How the points are linked:
state | & ~ ^ § ! % $
z560 | z463 z273 z506 z179 z571 z919 z923
z359 | z830 z200 z571 z133 z506 z635 z918
z622 | z553 z180 z585 z509 z626 z736 z793
z558 | z589 z103 z718 z327 z329 z56 z14
z756 | z918 z502 z413 z25 z63 z162 z830
z725 | z718 z417 z589 z626 z509 z15 z373
z906 | z645 z23 z249 z110 z693 z193 z991
z273 | z658 z560 z426 z181 z968 z997 z729
z910 | z692 z249 z23 z709 z198 z671 z118
z578 | z417 z718 z103 z508 z810 z364 z866
z329 | z703 z991 z118 z838 z558 z199 z23
z968 | z352 z571 z200 z581 z273 z897 z211
z352 | z968 z673 z633 z132 z658 z689 z119
z635 | z684 z793 z715 z946 z183 z359 z180
z451 | z866 z373 z116 z183 z946 z221 z417
z386 | z15 z364 z56 z237 z513 z718 z915
z838 | z585 z495 z553 z329 z327 z119 z689
z179 | z443 z181 z221 z560 z253 z116 z615
z463 | z560 z658 z873 z443 z673 z863 z482
z830 | z359 z633 z673 z857 z873 z684 z756
z198 | z373 z866 z14 z759 z910 z915 z718
z684 | z635 z709 z110 z249 z861 z830 z162
z671 | z303 z857 z132 z633 z915 z910 z513
z718 | z725 z578 z558 z435 z118 z386 z198
z947 | z513 z826 z370 z736 z15 z509 z303
z337 | z413 z211 z918 z623 z923 z331 z571
z118 | z509 z810 z329 z553 z718 z513 z910
z864 | z23 z645 z692 z897 z12 z581 z703
z585 | z838 z331 z622 z703 z323 z211 z897
z132 | z581 z193 z671 z352 z749 z23 z199
z133 | z857 z303 z253 z359 z221 z946 z826
z56 | z803 z465 z386 z512 z199 z558 z749
z715 | z110 z897 z635 z645 z919 z571 z331
z364 | z266 z386 z465 z63 z25 z578 z150
z895 | z623 z199 z25 z413 z465 z991 z193
z503 | z810 z509 z195 z180 z417 z826 z946
z413 | z337 z119 z756 z895 z482 z495 z673
z626 | z435 z648 z323 z725 z622 z576 z489
z736 | z502 z918 z211 z947 z576 z622 z200
z739 | z40 z327 z508 z103 z495 z482 z863
z495 | z331 z838 z162 z991 z739 z413 z110
z648 | z508 z626 z40 z417 z180 z931 z183
z40 | z739 z323 z648 z163 z331 z923 z919
z576 | z237 z931 z729 z15 z736 z626 z426
z370 | z199 z623 z947 z211 z803 z703 z581
z803 | z56 z615 z15 z729 z370 z589 z181
z991 | z195 z329 z810 z495 z103 z895 z906
z116 | z693 z12 z451 z919 z645 z179 z163
z513 | z947 z25 z199 z502 z386 z118 z671
z581 | z132 z253 z303 z968 z181 z864 z370
z645 | z906 z864 z946 z715 z116 z253 z195
z589 | z558 z163 z725 z323 z703 z803 z12
z749 | z181 z443 z915 z658 z132 z14 z56
z25 | z826 z513 z895 z756 z364 z810 z857
z997 | z135 z919 z489 z12 z897 z273 z323
z571 | z673 z968 z359 z253 z560 z715 z337
z12 | z14 z116 z373 z997 z864 z181 z589
z14 | z12 z693 z198 z135 z23 z749 z558
z200 | z633 z359 z968 z303 z426 z793 z736
z181 | z749 z179 z723 z273 z581 z12 z803
z615 | z465 z803 z266 z923 z623 z163 z179
z689 | z897 z110 z709 z23 z135 z352 z838
z180 | z162 z622 z331 z503 z648 z918 z635
z897 | z689 z715 z793 z864 z997 z968 z585
z221 | z150 z723 z179 z506 z133 z451 z266
z253 | z193 z581 z133 z571 z179 z645 z623
z249 | z946 z910 z906 z684 z866 z857 z810
z673 | z571 z352 z830 z193 z463 z110 z413
z729 | z512 z923 z576 z803 z211 z323 z273
z703 | z329 z195 z509 z585 z589 z370 z864
z861 | z183 z759 z863 z866 z684 z873 z508
z633 | z200 z830 z352 z671 z381 z709 z502
z866 | z451 z198 z693 z861 z249 z150 z578
z502 | z736 z756 z119 z513 z237 z553 z633
z623 | z895 z370 z826 z337 z615 z195 z253
z303 | z671 z133 z581 z200 z723 z692 z947
z323 | z327 z40 z626 z589 z585 z729 z997
z23 | z864 z906 z910 z689 z14 z132 z329
z266 | z364 z15 z615 z931 z826 z417 z221
z211 | z119 z337 z736 z370 z729 z585 z968
z658 | z273 z463 z381 z749 z352 z135 z512
z426 | z381 z506 z273 z723 z200 z489 z576
z709 | z793 z684 z689 z910 z759 z633 z553
z110 | z715 z689 z684 z906 z863 z673 z495
z946 | z249 z692 z645 z635 z451 z133 z503
z723 | z915 z221 z181 z426 z303 z373 z15
z553 | z622 z162 z838 z118 z435 z502 z709
z381 | z426 z873 z658 z915 z633 z759 z237
z863 | z919 z135 z861 z693 z110 z463 z739
z183 | z861 z489 z919 z451 z635 z506 z648
z199 | z370 z895 z513 z119 z56 z329 z132
z327 | z323 z739 z435 z558 z838 z512 z135
z417 | z578 z725 z163 z648 z503 z266 z451
z873 | z506 z381 z463 z150 z830 z861 z63
z103 | z163 z558 z578 z739 z991 z465 z693
z923 | z482 z729 z931 z615 z337 z40 z560
z931 | z63 z576 z923 z266 z918 z648 z506
z237 | z576 z63 z512 z386 z502 z435 z381
z506 | z873 z426 z560 z221 z359 z183 z931
z331 | z495 z585 z180 z195 z40 z337 z715
z162 | z180 z553 z495 z810 z508 z756 z684
z443 | z179 z749 z150 z463 z193 z693 z465
z918 | z756 z736 z337 z826 z931 z180 z359
z759 | z489 z861 z135 z198 z709 z381 z435
z810 | z503 z118 z991 z162 z578 z25 z249
z692 | z910 z946 z864 z793 z373 z303 z509
z826 | z25 z947 z623 z918 z266 z503 z133
z135 | z997 z863 z759 z14 z689 z658 z327
z195 | z991 z703 z503 z331 z163 z623 z645
z857 | z133 z671 z193 z830 z150 z249 z25
z465 | z615 z56 z364 z482 z895 z103 z443
z489 | z759 z183 z997 z373 z793 z426 z626
z373 | z198 z451 z12 z489 z692 z723 z725
z509 | z118 z503 z703 z622 z725 z947 z692
z119 | z211 z413 z502 z199 z512 z838 z352
z435 | z626 z508 z327 z718 z553 z237 z759
z163 | z103 z589 z417 z40 z195 z615 z116
z15 | z386 z266 z803 z576 z947 z725 z723
z693 | z116 z14 z866 z863 z906 z443 z103
z919 | z863 z997 z183 z116 z715 z560 z40
z63 | z931 z237 z482 z364 z756 z508 z873
z793 | z709 z635 z897 z692 z489 z200 z622
z915 | z723 z150 z749 z381 z671 z198 z386
z482 | z923 z512 z63 z465 z413 z739 z463
z193 | z253 z132 z857 z673 z443 z906 z895
z512 | z729 z482 z237 z56 z119 z327 z658
z150 | z221 z915 z443 z873 z857 z866 z364
z508 | z648 z435 z739 z578 z162 z63 z861

The rows follow the links: the fewer symbols apart two points are, the more alike their rows tend to be.

Some points and rows for them; each showing differs a little:
z364 -11;39;6;-2;0;4;-2;21;11;-16;15;-6;16;-7;-20;0;-21;-23;12;-27;0;12;-23;15;7;-1;-16;-43;-26;-36;9;-14;5;3;7;12;-9;19;-6;-6;-20;-34;-43;-29;-12;8;-18;-37
z626 -19;22;4;-50;-11;-7;1;-11;7;20;21;3;-10;0;30;32;-10;0;10;20;-16;-1;-10;-16;-42;-23;25;24;-22;6;11;10;2;-10;-15;1;9;0;6;-12;12;28;11;15;44;8;-6;16
z571 35;-30;-26;24;16;25;-20;23;-4;-10;-18;20;18;5;-3;-5;11;-7;-4;3;-5;18;11;-1;17;8;-28;14;29;11;-32;-6;1;-22;-2;-37;19;-7;-12;6;22;9;12;-13;-5;-30;18;20
z181 9;-52;-7;32;31;0;-21;13;-9;27;4;-3;13;-28;-1;-10;14;9;-6;-1;1;6;29;25;-4;-11;4;17;2;41;-6;-15;-7;4;-17;-2;9;2;33;27;-10;15;2;21;5;28;9;26
z736 13;6;-29;-35;10;11;-16;-3;-7;43;16;7;12;-12;-6;26;-18;-8;24;7;-6;-2;8;-30;-7;-18;-6;4;-22;20;-24;0;15;-11;-19;-9;17;-1;1;-6;9;45;6;-30;47;17;5;-23
z199 20;-25;-14;-2;10;3;-13;-2;-24;-1;-9;-7;-2;-20;-28;-16;25;47;10;-23;16;-22;34;3;10;9;4;-12;5;2;0;-3;-7;17;-16;30;-6;5;10;20;-19;22;6;-13;-19;51;2;-29
z793 -8;7;4;-22;-15;-7;20;-35;6;34;4;2;-2;7;15;35;-20;-16;2;33;5;2;9;-29;4;-2;14;27;-6;29;5;19;15;-14;-3;-17;10;-9;4;-13;7;31;31;15;47;-14;12;8
z910 -1;12;25;-2;-21;-20;42;-42;-8;20;-6;-22;-15;14;-4;4;-14;5;4;10;36;-20;13;-13;26;10;22;-4;-13;15;25;13;25;18;-2;22;-9;-15;12;-11;-27;0;9;19;15;20;3;-35
z495 -6;7;0;-16;-11;4;-3;-2;-11;-37;-25;7;-26;24;5;-6;17;29;-14;-4;-3;-4;-8;-13;0;29;-4;-18;35;-42;4;16;-24;-4;7;6;-14;-12;-37;-3;17;-8;15;-11;-45;-28;-2;9
z725 -22;22;15;-26;8;-22;-14;-10;12;35;27;6;-10;-6;17;16;-24;4;19;21;-11;-3;-9;0;-40;-25;18;27;-15;19;26;-6;9;12;4;19;3;5;26;-12;-10;13;16;17;27;27;-16;-8
z329 -1;-15;10;-18;3;-15;1;-28;-19;-4;-16;1;-27;4;-4;-14;33;67;2;-2;19;-28;13;0;-4;15;23;-6;19;-6;26;9;-16;26;1;33;-18;-5;1;16;-20;9;29;11;-25;28;2;-11
z553 -24;22;7;-49;-34;-13;26;-39;-15;16;4;-15;-30;8;-2;16;-4;15;7;8;8;-22;-3;-35;-2;4;17;-12;-22;-21;11;34;10;5;-7;18;-17;-4;-16;-9;1;22;1;-10;24;16;0;-23
z857 17;21;-2;26;-6;6;14;-3;10;-3;-7;-12;15;4;-25;-7;-21;-33;9;-14;22;10;0;-4;45;19;-22;-28;-13;-13;-8;-9;23;6;17;0;-6;3;-5;-15;-9;-41;-22;-19;0;-6;1;-47
z897 6;-36;-1;-2;0;-8;3;-20;-16;11;-12;8;-5;3;16;11;16;31;-13;29;4;-9;16;-14;-6;5;18;34;26;39;-6;13;-5;-4;-14;-14;6;-21;12;5;14;38;48;28;17;-15;22;37
z370 24;-28;-30;-3;32;8;-40;3;-15;27;-2;23;4;-24;-9;3;19;31;22;-5;-9;-5;29;2;-19;-5;-5;12;24;24;-7;-9;-14;9;-8;10;11;0;20;13;-4;30;27;0;4;38;8;-12
z373 -17;11;27;0;7;-24;18;-19;15;38;21;-7;2;0;19;11;-19;-18;5;29;6;3;1;8;-12;-21;19;30;-21;40;31;-1;23;9;6;6;12;3;31;-10;-19;3;18;30;37;8;-6;12
z221 12;22;-3;30;26;8;-13;27;20;15;16;2;36;-4;-4;-2;-31;-49;9;1;-10;32;-12;12;6;-13;-27;5;-17;18;-8;-18;25;-9;9;-17;18;10;22;-14;-5;-28;-20;0;13;-14;-13;-10
z810 -1;55;25;-17;-12;-16;12;-9;12;-15;-15;-1;-29;24;-2;0;-22;-5;19;0;9;-3;-12;-13;10;13;-10;-21;2;-32;27;1;11;8;24;19;-7;3;-18;-29;-14;-35;0;-12;-26;-6;-11;-38
z386 -11;9;8;-12;-1;-8;4;-1;-4;14;26;-27;9;-22;-23;-6;-13;-1;18;-22;15;-8;5;10;-3;-19;8;-29;-51;-6;-1;-9;7;15;-11;30;-15;18;13;8;-24;-1;-32;-12;18;51;-13;-39
z635 6;27;0;0;-8;3;7;-6;15;6;-9;17;-3;33;25;15;-28;-35;1;20;-4;18;-6;-26;12;-2;-15;22;8;4;2;8;23;-13;21;-24;13;-12;-18;-24;13;-10;21;1;18;-52;4;7
z658 -9;-54;-3;14;-14;7;17;7;-17;-8;7;-35;21;-24;-16;-13;36;17;-21;-14;15;-7;14;14;15;-1;14;-16;-16;11;-23;7;-22;-5;-23;0;-14;-2;5;34;4;23;-31;2;5;28;11;25
z718 -28;31;21;-34;-14;-29;24;-24;0;19;16;-22;-17;-2;0;2;-8;14;9;-2;15;-18;-11;5;-16;-7;28;-13;-35;-10;31;-5;7;18;3;34;-18;15;8;-9;-22;-7;-11;13;14;29;-16;-24
z63 -17;33;-7;-17;-10;6;3;18;9;-26;20;-9;14;4;-8;-4;-10;-34;5;-23;-7;13;-24;-5;3;-9;-12;-41;-29;-37;-17;2;3;-12;-5;-6;-11;16;-20;-5;11;-11;-44;-30;8;-8;-16;-24
z327 -35;-17;15;-28;-22;-13;9;-12;-15;-24;2;-15;-22;-1;12;-3;40;51;-13;-7;4;-33;-2;5;-28;2;31;-7;-8;-16;8;15;-34;2;-16;18;-19;2;-10;20;4;23;-7;14;-6;17;2;27
z502 -2;9;-17;-33;-22;16;5;-19;-7;20;9;-12;5;-8;-23;16;-2;1;13;-15;12;-11;8;-28;14;-4;4;-29;-42;-10;-28;16;8;-3;-17;8;-3;-6;-9;1;-5;33;-19;-41;28;26;11;-36
z830 13;18;-6;12;-25;15;31;-1;5;-13;1;-16;19;12;-20;5;-15;-39;3;-19;20;11;-3;-15;40;8;-18;-32;-17;-21;-27;7;17;-11;8;-19;-7;-9;-20;-12;3;-9;-29;-22;10;-16;4;-21
z200 19;-10;-18;-11;-8;11;2;-4;4;37;15;3;20;-2;-10;26;-16;-22;13;15;7;3;16;-22;16;-10;-1;14;-25;36;-27;8;27;-11;-7;-24;13;-10;9;-5;2;28;2;-3;59;4;17;-10
z919 -13;-11;4;19;8;-1;-3;21;3;-24;-8;15;4;9;27;4;6;-9;-24;24;-16;8;-9;9;-16;-1;-6;31;34;1;2;2;-15;-11;6;-21;4;-11;-6;6;29;-15;9;27;-21;-48;2;65
z513 15;18;-4;-18;-7;-1;0;-13;-13;27;9;-25;3;-6;-32;7;-15;12;24;-9;26;-12;17;-15;8;-4;0;-34;-36;-2;-1;-2;13;13;-14;24;-3;5;9;-3;-23;9;-8;-28;14;48;-7;-57
z759 -37;6;21;-17;-47;-17;52;-21;2;6;3;-35;-5;0;11;6;-8;-11;-10;17;19;-14;-3;-6;5;-9;29;1;-39;-3;10;29;2;5;-15;11;-14;-5;-1;5;-11;12;-19;22;31;5;-8;11

Each walk starts at a row. The symbols on each line, taken left to right, move it on to the next point.
Answer with the point's row; about right is enough.
start 9;-5;-2;12;18;-1;-3;4;12;41;22;-10;29;-23;-9;6;-19;-26;10;9;4;12;3;10;0;-25;7;15;-35;45;2;-12;23;6;-5;-4;16;4;34;-4;-12;16;-6;9;41;21;-3;-12
$ ^ $ ! &
23;-44;-5;22;5;-2;11;-5;-20;8;-15;-18;8;-19;-28;-20;19;27;-8;-17;29;-18;36;11;38;13;2;-12;-4;16;1;1;-1;15;-14;10;-9;-14;10;21;-21;15;4;-1;-5;39;18;-25
§ % & ~
12;-5;-1;13;2;8;-5;-7;3;-23;-30;26;-7;24;27;3;5;0;-14;20;-13;10;3;-13;3;12;-12;29;45;8;-8;8;-5;-15;11;-27;7;-13;-15;-8;24;-3;34;17;-16;-51;13;34
start 20;-31;-11;50;32;10;-26;33;12;-6;-6;8;22;-16;-1;-21;10;-18;-2;-8;-7;22;-1;39;7;2;-13;18;26;19;-6;-29;-9;0;12;-20;11;5;11;4;1;-25;-4;12;-27;-13;-3;28
% & % ^
-1;22;8;28;-8;-4;21;13;17;-13;7;-25;21;-8;-27;-19;-16;-42;-2;-22;17;18;-15;18;29;-1;-16;-28;-30;-15;0;-16;20;1;11;9;-7;2;1;-6;-14;-43;-42;-10;-11;-4;-13;-27
& & §
-8;10;1;10;-22;12;30;11;9;-18;10;-24;18;0;-17;-2;-16;-51;-3;-16;7;22;-15;2;23;-1;-10;-33;-37;-20;-24;12;14;-15;0;-19;-10;4;-18;4;2;-23;-47;-16;3;-16;-7;-9
start 25;8;-16;-18;20;-2;-26;-9;-3;45;24;15;6;-10;-15;14;-26;1;31;3;-3;6;14;-15;-13;-20;-4;4;-18;29;-1;-13;18;6;0;9;21;0;24;-10;-13;24;9;-18;28;37;-4;-37
! & §
-23;4;-4;-36;-25;6;4;4;-9;7;24;-33;9;-16;-18;6;-7;-9;6;-17;3;-5;-3;-3;-7;-29;13;-27;-44;-17;-14;9;-1;-6;-17;11;-9;9;-6;9;-6;19;-37;-20;33;33;-5;-24
& $ &
-12;-9;2;-17;-28;1;40;-5;2;4;21;-49;25;-14;-21;7;-3;-20;-5;-9;22;1;0;-3;19;-12;14;-17;-50;6;-16;11;4;-8;-21;-4;-7;-2;2;6;-7;15;-33;-3;41;18;-2;-13
start -5;-13;-10;4;-1;15;-9;30;-4;-48;5;-5;2;-6;-8;-16;21;6;-11;-33;-15;1;-18;15;-5;6;-13;-27;3;-33;-21;3;-26;-6;-9;0;-14;12;-19;20;10;-15;-33;-21;-34;-8;0;9
% & % ^
2;27;-16;-16;9;13;-18;31;17;-2;25;12;18;2;9;12;-29;-41;16;-8;-23;26;-22;-4;-13;-19;-21;-6;-15;-14;-30;-11;2;-28;1;-23;6;10;-9;-14;23;-2;-26;-21;19;-21;-18;0
^ ~ $ !
22;-56;-30;5;7;16;-16;-1;-13;16;-5;10;20;-13;-7;7;14;12;-2;8;-2;-6;28;0;9;-5;-2;21;16;42;-28;3;2;-4;-24;-20;8;-11;6;17;9;43;25;2;26;9;28;20
start 4;12;-10;-11;22;-1;-25;12;7;29;30;3;13;-21;-6;7;-19;-15;35;1;-6;12;4;9;-29;-27;7;6;-39;21;-5;-15;15;6;-9;8;16;12;33;-5;-7;15;-10;-5;33;31;-16;-17
~ ^ %
-6;6;5;14;30;-7;-32;27;6;-25;-5;31;-19;4;30;-15;7;16;-2;5;-33;12;-15;21;-35;-2;-4;22;34;-3;23;-17;-16;8;12;6;0;13;7;-5;11;-22;16;24;-38;-21;-6;29
~ & & !
13;-16;-6;-12;26;-16;-27;-18;-11;22;-4;22;-21;4;13;10;7;41;2;13;-1;-13;18;-4;-29;3;14;28;29;26;22;-7;-13;17;-1;19;9;-10;19;2;0;20;44;16;-6;16;9;5
start -24;-14;13;-12;-7;-17;4;-10;-16;-10;3;-15;-28;-11;9;-18;26;47;-8;-9;6;-29;4;23;-21;4;33;2;7;-9;25;0;-21;20;-3;34;-16;5;9;15;-17;6;10;20;-25;34;-3;7
! ^ $ !
-28;16;31;-3;-25;-25;44;-24;4;11;9;-38;-7;4;2;-4;-13;-9;-1;3;25;-10;-4;4;7;-5;28;-2;-31;12;32;7;10;16;-4;14;-12;-1;17;-1;-34;-10;-10;28;12;21;-16;-15
§ & & ^ &
-16;-41;5;-5;5;-2;4;-5;-8;5;-7;2;-1;-8;31;-4;20;13;-23;28;-6;-9;9;5;-19;-11;20;35;8;27;5;8;-17;-11;-16;-9;-1;-13;7;16;12;34;22;40;15;-7;6;55
start 10;-31;-12;28;13;20;-19;39;9;-15;-2;9;28;-5;11;-10;17;-23;-11;-5;-23;19;-10;11;0;-1;-13;21;20;6;-26;-19;-8;-26;2;-34;14;7;-2;14;16;0;-14;4;-6;-27;10;40
% ! ! ^ §
-10;34;26;17;9;-12;11;4;31;9;10;7;-3;15;29;3;-34;-53;2;13;-11;21;-26;6;-5;0;-7;26;-4;14;23;-9;14;5;21;-8;14;0;18;-29;-5;-38;4;27;0;-31;-20;16
! % ~ $ %
5;25;2;-33;4;-15;-5;-26;7;40;8;15;-22;5;11;24;-18;14;27;19;1;-6;7;-18;-25;-4;14;25;-5;21;23;4;23;18;8;13;10;0;19;-25;-8;12;33;9;33;18;-2;-21
start -16;45;1;-34;-34;-1;21;-14;3;-19;-3;2;-23;28;7;3;-12;-10;4;4;-2;-4;-18;-27;10;9;-6;-25;3;-45;2;22;9;-6;15;6;-9;0;-36;-23;13;-18;-8;-22;-7;-24;-4;-24
! ^ & § ~ %
11;-39;-17;-1;41;1;-41;16;-6;19;15;7;10;-34;-4;-6;14;22;10;-9;-15;-2;14;19;-32;-21;4;17;5;23;2;-21;-18;8;-16;4;5;8;28;17;-11;22;7;8;3;39;-3;10
% ^ ~
-9;49;16;-8;17;-10;-14;12;22;-2;19;19;-8;17;22;-1;-33;-24;14;17;-23;16;-32;8;-34;-20;-6;11;1;-15;27;-9;11;0;26;5;10;12;7;-31;1;-33;3;7;-5;-23;-21;2
